B:
0: [ -31 -113   31  -81   89 -182   58  -21  130  310  -12  220  -62 -101
 -352  225 -134  148   70  166 -338   25  -70 -339]
1: [ 295   83   39 -185 -164 -142 -246  -10   12  126  259  218  -57 -164
 -557  -14  103  235  287  -14 -406  -67 -570   23]
2: [ 244   51 -164 -140 -202 -174   34  291 -289  283  149  156  129   96
 -447  -32 -203  122  359  324 -268  -59 -351  242]
3: [-177   99  228   83    5  113   50   20   88   62   74   90   -1   78
  206 -109  -32  -74  -10  110 -128  113   84   28]
4: [ -74  160  -41  -15   89  143 -174  -70 -181 -118  -86  210 -143   35
 -110  -14  193  -46   33  -49  183  -56 -117  127]
5: [-104   67   -5   55   42  154  -68  -30 -123 -136   26   38  -39   58
   59  -62  103  -78  -72   -5  142  -72   50  111]
6: [-185 -112  -43   18  179   38  228   23  103 -164  -87 -275   85  221
  597  -41  181  -96 -344  -72   79   67  344   63]
7: [ -87 -112   35  -71  137 -139  131  -10  188  212  -52   99  -37  -21
  -53  163  -38   78  -49   96 -272   82   44 -271]
8: [-146   53  -22  108  100  214  -12   41 -163 -160  -16   -2  -34   71
  141 -105  138  -94 -108   26  172  -89  114  135]
9: [ 138   64  -34 -108  -29  -36 -151    5  -64   11  103  139  -62  -56
 -285  -21  156  122  128  -24 -161  -66 -323   71]
10: [-130   82   66    9  -44   31   -9  -85  -75  -56   18   20   62  202
  137  -13   -6  -52  -49   24   76   44   97  160]
11: [-102   57  -26   67  -32  128 -109  -99 -209 -149   59   35    7   86
  -56   -8   21  -61  -58   14  193 -120   68  136]
12: [ -73  170   -3   39   11  171 -237  -98 -244  -80    5  274 -140  -25
 -308    5   69  -38   99   21  176 -126 -138   88]
13: [-117   58  -60   40   39   68   39   54 -215  -60  -73   20   57  210
  100  -48   47  -39  -34   84  139  -17   88  215]
14: [-148   -1  -52   41  101  118    4  -58  -81 -151  -40  -31  -25   91
  157    1  114  -87 -168  -32  178  -58  156   54]
15: [ -95  194  297  -84   25   49  108   99  342  207   65  203 -102   44
  362 -151    0 -154  100   87 -326  317  -90   -3]
16: [ -32  287  262  -11 -298   52 -242 -156  -94  130  248  353  -13   51
 -312  -26 -265  -71  299  156  -84   59 -219  151]
17: [-62  52  26 -57  18  -7  -3 -57  12 -57  -1  10  12 139 146 -16 111 -19
 -57 -43  -6  57  -2 106]
18: [ -54  193   43   19  -58  129 -213  -93 -219  -80   40  224  -67   59
 -201  -43   60  -30  112   14  130  -62 -143  186]
19: [-132 -116  -23   86   34   47   87  -36  -41 -100   74 -167  100   94
  158   12    1  -23 -217   36   42  -91  246   -5]
20: [ 199   64   14 -215 -145 -203 -158  -96   44   91  156  141    7    8
 -316   63   66  159  170  -52 -273   30 -379   57]
21: [-127   88  161   46   68  101   -5    9   69  -20   19   74  -37   53
  169 -108  140  -15  -33    5  -94   70    2   50]
22: [ -39  172  187  -72  -46    8  -33   -3  113  108   78  195  -48   61
   72  -76    9  -43  127   51 -190  161 -148   78]
23: [-126   17  -40   19   80  101    4  -59  -72 -160  -29  -48   -5  125
  199  -16  133  -82 -160  -49  166  -31  133  103]
24: [-258   97  133  161   65  265   54   38  -41  -78   29   35  -29   85
  306 -142   -5 -201 -107  104  126   11  228   79]
25: [-111  -94   39  -19  170  -54   84   -9  140  130  -59   87  -69  -48
  -33  110   43   65  -79   58 -197   31   47 -234]
26: [  71   60  -30 -152  -48  -81   -6    5   24   24   71   37   17  103
   33   -7   66   -3   46  -14 -107   63 -145  127]
27: [-313  122  277  168  -14  189  113    4   57   37   59   58   43  170
  386 -126 -150 -195  -74  172    6  137  290   62]
28: [ 125   62  -13  -65  -63    7 -173    3  -92   -2  155  129  -51  -79
 -320  -38  110  100  124    3 -145 -111 -299   68]
29: [  67   64  -12 -141  -82 -119 -119 -123  -45  -14   57   83   19  109
 -142   61   74   79   58  -63  -67   19 -182  118]
30: [-238  260  254   75  -61  177   30   33  -17  136   35  275  -47  151
  190 -115 -203 -234  132  221   16  181   87  133]
31: [ -87  108   -9  -14  145  126 -137  -64  -80  -74  -90  212 -169  -26
 -106   12  203  -20    0  -49   93  -37  -98    7]
32: [  52   59  -16 -103  -33  -45 -108  -71  -37  -28   56   84  -21   52
 -115   16  114   54   43  -55  -63   -6 -175   92]
33: [ -59  -88  -48  143   53  164   -5   76 -147 -141  125 -114   28  -48
  -24  -96  111   26 -138   52   18 -218   89   26]
34: [-114   21  -48  112  -70   97  -87  -91 -309 -181   55  -47  108  175
  -65   -7   -7   -6  -84   49  233 -165  133  208]
35: [  68  106  124 -115  -65  -24  -52   18  132  110  158  144  -54  -27
  -43  -59   34    2  124   27 -270   89 -231   26]
36: [ -41  167 -198   22  -22  124  -23  186 -486  -13  -86  172   22  216
 -150  -77  -44  -96  164  224  265  -97  -51  370]
37: [ 110  109   -1  -68  -15   44 -213  -16  -94  -38   98  178 -102  -83
 -303  -54  193   92  134  -41 -101  -86 -332   90]
38: [-43  59  71  -7  -4  16 -50 -30 -24 -11  51  74   2  61 -22 -36  85  43
  14  10 -83   9 -69  72]
39: [ -94 -104   -6  -77  178 -116  183   43  174  160  -99   39  -25   39
  102  112   28   43  -94   74 -215  103   86 -194]
40: [ 202   77  -99 -176  -92 -130  -44  140 -111  138   87  142   13   47
 -268  -25   31  101  228   94 -218   -2 -349  168]
41: [-250  -29   16   -4  363   51  145   27  147  125 -278  203 -194  -16
  134  116  131  -50 -124   57  -44  112  148 -267]
42: [-64   9  33 -22  66 -29 -34 -58 -12  11 -31  85 -20  46 -72  44  98  80
 -22  -1 -75   2 -38 -14]
43: [   8   40 -134  -39   53  -41  131  254 -226   95 -101   48   73  204
   19  -77   46   37   96  185  -44   19  -63  238]
44: [-168  -40  -90   58  319  165  192  192    8 -145 -188 -121  -57   98
  479 -140  339  -85 -248  -32   84   19  192   74]
45: [ 113  -28   11 -203    6 -221  -18  -26  156  245   56  191  -59  -78
 -310  149  -12  148  134   50 -373   66 -267 -177]
46: [ 154  191   40  -68 -136   44 -361  -86 -198   -1  178  326 -122 -130
 -597  -22  107  133  277  -12  -95 -142 -476  113]
47: [-146   -8   43   77   39   69   -9  -80  -65 -147   13  -76   57  129
  147  -30  116   13 -159  -34   75  -43  146   89]
48: [ 246   46  -19 -195 -292 -245 -233 -142 -109  182  275  222   50  -42
 -686  159 -178  199  292   80 -276  -87 -424   21]
49: [  70    1   32  -65 -101  -69 -102  -63  -14  125  179  157  -18  -82
 -375   83  -93   87  120   90 -203  -73 -189  -85]
50: [  48   75    2  -76  -70  -42 -158 -107  -92  -35   77  105   -6   46
 -211   27   91   84   69  -42  -45  -44 -188  103]
51: [-141 -136  -12  119   75   86   96   -3  -12  -82   84 -144   61   16
  124    3    7  -20 -221   59    4 -121  243  -80]
52: [   1  -91 -150  149  -40  100  183  369 -334   92  145  -84  157   60
 -103 -143 -175   -3   48  374  -60 -210   84  155]
53: [-89  33  64   4  37  22   5 -25   4 -42   6   9  20 107 120 -40 113  21
 -62  -9 -48  35  27  75]
54: [  25  163 -194   80  -27  155  -54  297 -555   43  -36  231    5  110
 -353 -138  -35   -4  259  301  150 -183 -175  348]
55: [ -16   -5  -70   72  -41   21   79  206 -271   73   51   15  118  124
 -125  -80  -72   58   79  238  -55 -101   -5  176]
56: [-194  -67   12   87  110   55   52  -82  -35 -105  -48  -80   41  118
  155   37   80    0 -213   -6   83  -41  230  -16]
57: [  86   89   14 -116    1  -45 -130  -20  -11   10   41  143  -60   -1
 -174  -19  185  105  104  -53 -152    9 -283   80]
58: [-223   96   50  112   61  231   -4  -34 -119 -166  -12   13  -25  131
  267  -97   61 -181 -131   18  237  -22  201  152]
59: [ -97  148  -21  -77  -84   -8  -87 -176 -158 -101  -28   82   44  277
   73   54  -13  -98   -6  -35  221   58   33  248]
60: [-112    1  -33   25  137   52  132  131  -50  -39  -95  -47   29  155
  264  -87  152  -18  -98   50    1   37  105  122]
61: [-182  -13    1   94  118  136    9  -53  -81 -171  -42  -61    2  103
  196  -32  152  -46 -195  -32  151  -60  190   60]
62: [-322  179  248   55  175  174  125   12  173  -16 -148  105  -79  199
  590 -145  130 -198 -115    8   24  272  209   82]
63: [  62 -146   30 -165   81 -288  103   25  253  389   23  194  -50 -133
 -354  229 -103  214  103  152 -524   78 -173 -377]
64: [  78  109   -2  -35 -158   -5 -295 -147 -237   35  162  286  -54  -77
 -626   93  -69  111  218   69  -28 -170 -294   36]
65: [ 101   82   -3 -150  -68 -124 -123  -49  -38   74   61  171  -18   42
 -257   44   69  118  151   -2 -167   23 -284   78]
66: [  53   59  -31  -62  -99  -47 -109  -46 -146  -18   99   72   43   83
 -199   14   27   75   78   18  -38  -58 -150  149]
67: [-195  152  138  173  -90  263 -103  -42 -197  -57  142  149  -18   41
  -48  -96 -146 -162   33  159  160  -92  104  119]
68: [ 142   43  -27 -124 -105  -81 -154  -65  -54   25  158  111  -16  -31
 -315   36   49  101  116  -15 -148  -67 -276   51]
69: [ 102   65  -27  -57 -163  -13 -193  -82 -164  -24  195  108   15   -2
 -348   11  -12   66  121   24  -48 -128 -224  121]
70: [-205  194  248  110 -116  198    2    2  -14   92  160  186  -13   79
  126 -110 -240 -221   85  213   -2   88  109   89]
71: [-133   35  -51   51  137  157   24   46 -109 -150  -63  -23  -32  104
  217  -86  179  -87 -131  -13  156  -40  110  132]

[-115  -41  -36   -3  127  -61  -26 -132 -101  121  128 -129  -43  -42
   19   -2 -119  -50  -47   52   50  -57   49  -59   80 -296   70  -13
   16  203   28  -70  -72   17]  23
[ 167  -78  165  -31   57  258  130  133  -44  227  239 -228   73 -182
  200  114   26  -77  105 -334   69  101   78  -15  -31  106  -18 -197
  -26  -31 -171 -181 -108   52]  54
[  84  -78   95    6   99  159   47   50  -51  231  181 -231   72 -151
  128   92   28  -21   36 -134   52   44   51   -2   11  -18  -21 -110
    5   67 -107 -179 -118  -15]  55
[-123  -61   18  -42  137   38    3  -55  -88  210  141 -114   55  -91
  100   38  -30   -6  -87  -15   17  -57   41  -34   77 -280  -44  -66
   18  164   29 -153  -93  -29]  26
[ 202 -276  -16   96  -48  -50   11  255 -450   27  -63 -112 -353 -167
  342 -224 -145  -83  315 -274 -144 -511  -29 -357  -88   72  124 -474
   87  -21 -317   -5  306   67]  36
[ 348  102 -124  104 -245   92 -104  -60 -153  -84 -218  153 -729  -45
  493 -303 -326  208  640  -48  -29 -417  101 -436   86  225   65 -125
   99 -481 -338  118  284   39]  41
[ 413  210 -149  111 -151   91 -114  -12  135 -165   -7   11 -379  -41
 -154  -83  -22  227  423  260  201   60   48   80   56  554  164  302
   19 -472 -295  188  -32  -12]  63
[ -97  -55  -84    5  119 -133  -15  -46 -114   19  126 -125  -17  -43
 -183  -14  -45  -64  -92  125   78  -35   -5   41   29 -175  148   45
    7  187   10   21  -73   33]  29
[-149   94   93 -203  -86  109  253  -90   79    7  281   11   33    0
   31   39 -146  -83 -158 -322  219  257  113  122  -76 -142   47  -31
  -99  -48   48   35 -124  155]  28
[-138 -104  -13   45 -152  133   65   65  -70  264  -37  -62  141 -115
  134  -83  334  460 -291  207   -1 -194 -120  274 -281   74 -400  -61
  111 -150 -134 -139   37 -382]  30
[ -39  -97  -38 -173 -311 -103   61  196 -272 -128    4  153 -228  -18
  233 -282  -94  208   18 -245  -81 -366  -79  -40 -177   41 -152 -349
   48 -230 -205  111  297 -129]  24
[ 199 -139  103  -17  179  161 -114  135 -172  297  139 -211  -42 -196
  365   67  -63  -30  278 -226 -130 -177   70 -267  204  -86  -74 -272
   50   81 -173 -300  -28  -51]  43
[ -64  -84  -47 -130 -189 -148  108   74 -283 -163   34  102 -317    3
  192 -251 -260  -34   71 -292  -18 -294    2 -167 -105 -110   87 -315
    9  -80 -130  163  247   94]  5
[-191 -101  -21   -3 -101   65   35   30  -89  233   -5  -45  139  -93
  116  -78  247  381 -299  178  -13 -196 -104  221 -198  -66 -356  -63
  103  -57  -69 -137   27 -342]  27
[  43 -103  -16 -176 -142 -143   -3  142 -339 -136   47  112 -372  -27
  336 -245 -339  -57  250 -405 -132 -398   24 -338   47 -144   57 -424
   19  -75 -181   81  281   72]  71
[-149  160  127 -330 -167  117  297  -43  164  -85  380   63  102   41
  -63   66 -136  -58 -206 -424  269  399  111  255 -101  -53   12   -6
 -155 -134   53   97 -159  148]  1
[   7 -110 -144   66 -106 -176    6  -26 -350 -111 -122   56 -499  -30
  234 -308 -302  -40  226  -74  -32 -455   10 -345  -38 -138  204 -246
   75  -33 -152  154  289  128]  56
[-261  142   96 -201 -140  156  406 -157  176  -12  309   15  118   29
 -100   64  -69  -75 -351 -288  368  425  111  310 -225 -105   63   80
 -132  -77  121  110 -189  202]  46
[-198 -137  -61  107  147  -27   12  -72 -165  232   12 -146   33 -104
   16  -32   71   52 -196  212   14 -186  -34    4  -44 -281  -16  -27
   76  223   30 -116  -39  -72]  10
[-130  -51  -67   93  119  -12   53 -149 -111  146   38 -128 -105  -70
   31  -40  -80  -53  -67  111   97  -95   48  -75   -2 -253  126   21
   30  160   25  -37  -47   73]  19
[ -85   17  -53  -88   33 -116   37  -48   -8  -55  233 -112   50    0
 -268   18  -52  -50 -126   41  157  144   10  167   -7  -85  139   92
  -48  110   12   76 -126   35]  50
[ -60   19   -1 -156   -3  -34    7   25    0    7  227  -47   71  -19
 -115   22  -12   52  -97  -44   83   83    6  152   23  -61  -22   14
  -34   10  -27   -6  -96  -62]  38
[  36  -75  -52 -113  234 -182 -320   40 -166  102  188 -144   -6  -59
    4   33 -131   -3  157   77 -157 -178    0 -167  349 -287  -15  -78
   40  257  -50 -178  -67 -147]  6
[ 112   57  -99 -100  -75 -200  -92    1  -25 -211  207  -93 -101   29
 -280  -62 -130   28   99   63  117   74    2  127   29  127  155   78
  -34  -38 -136  157  -38  -37]  51
[  99  148  -54  104  -38  186   19 -242   91  108    4  -41 -269  -41
  172  -29 -124  127  200  114  180   36  127  -78   51   33   58  162
   23 -191  -88  -15  -80   40]  25
[ 298   87   88 -444  -28 -144 -337  167  -39 -137  426  -62  -35   22
  115   47 -341   21  438 -422 -165   46   89 -163  435   -8 -103 -225
  -74  -42 -217 -118  -53 -167]  44
[-231   -4    4   -1   36   37  252 -174   28   90  189 -139  102  -28
 -153   45  -14  -86 -318    7  269  208   56  206 -168 -191  135   92
  -49  144  106   32 -174  132]  69
[-382  -66  -50  110 -128   88  323  -90   23  184   13  -86  259  -65
 -219  -50  389  300 -657  323  260   67 -123  534 -495   -6 -171  150
   46  -24   55   35  -82 -183]  16
[ 259 -149   95  -83 -188   68   98  282 -289  -33   91  -58 -265 -131
  373 -162 -165  -36  320 -522  -68 -266   25 -227 -121  218   21 -489
   14 -204 -347    6  238   52]  52
[-116   46   15  -50   37   90  128 -139   18   96  151  -47  -44  -41
   56   24 -112  -44  -72  -82  159   91   93   12    7 -196   74   30
  -34   32   44  -28 -108  109]  4
[ -84   12   16 -187 -116   35    5  114   24   64  176   19  170  -40
  -52   -8  173  303 -195   20   23   20  -70  290  -75   62 -280   -5
   16 -138  -80  -61  -55 -271]  3
[ 141   31 -103   64 -261   12   89  -39 -190 -146 -137  127 -577  -25
  313 -301 -283   67  335 -140   68 -319   68 -274 -102  124  151 -166
   53 -325 -237  203  271  147]  45
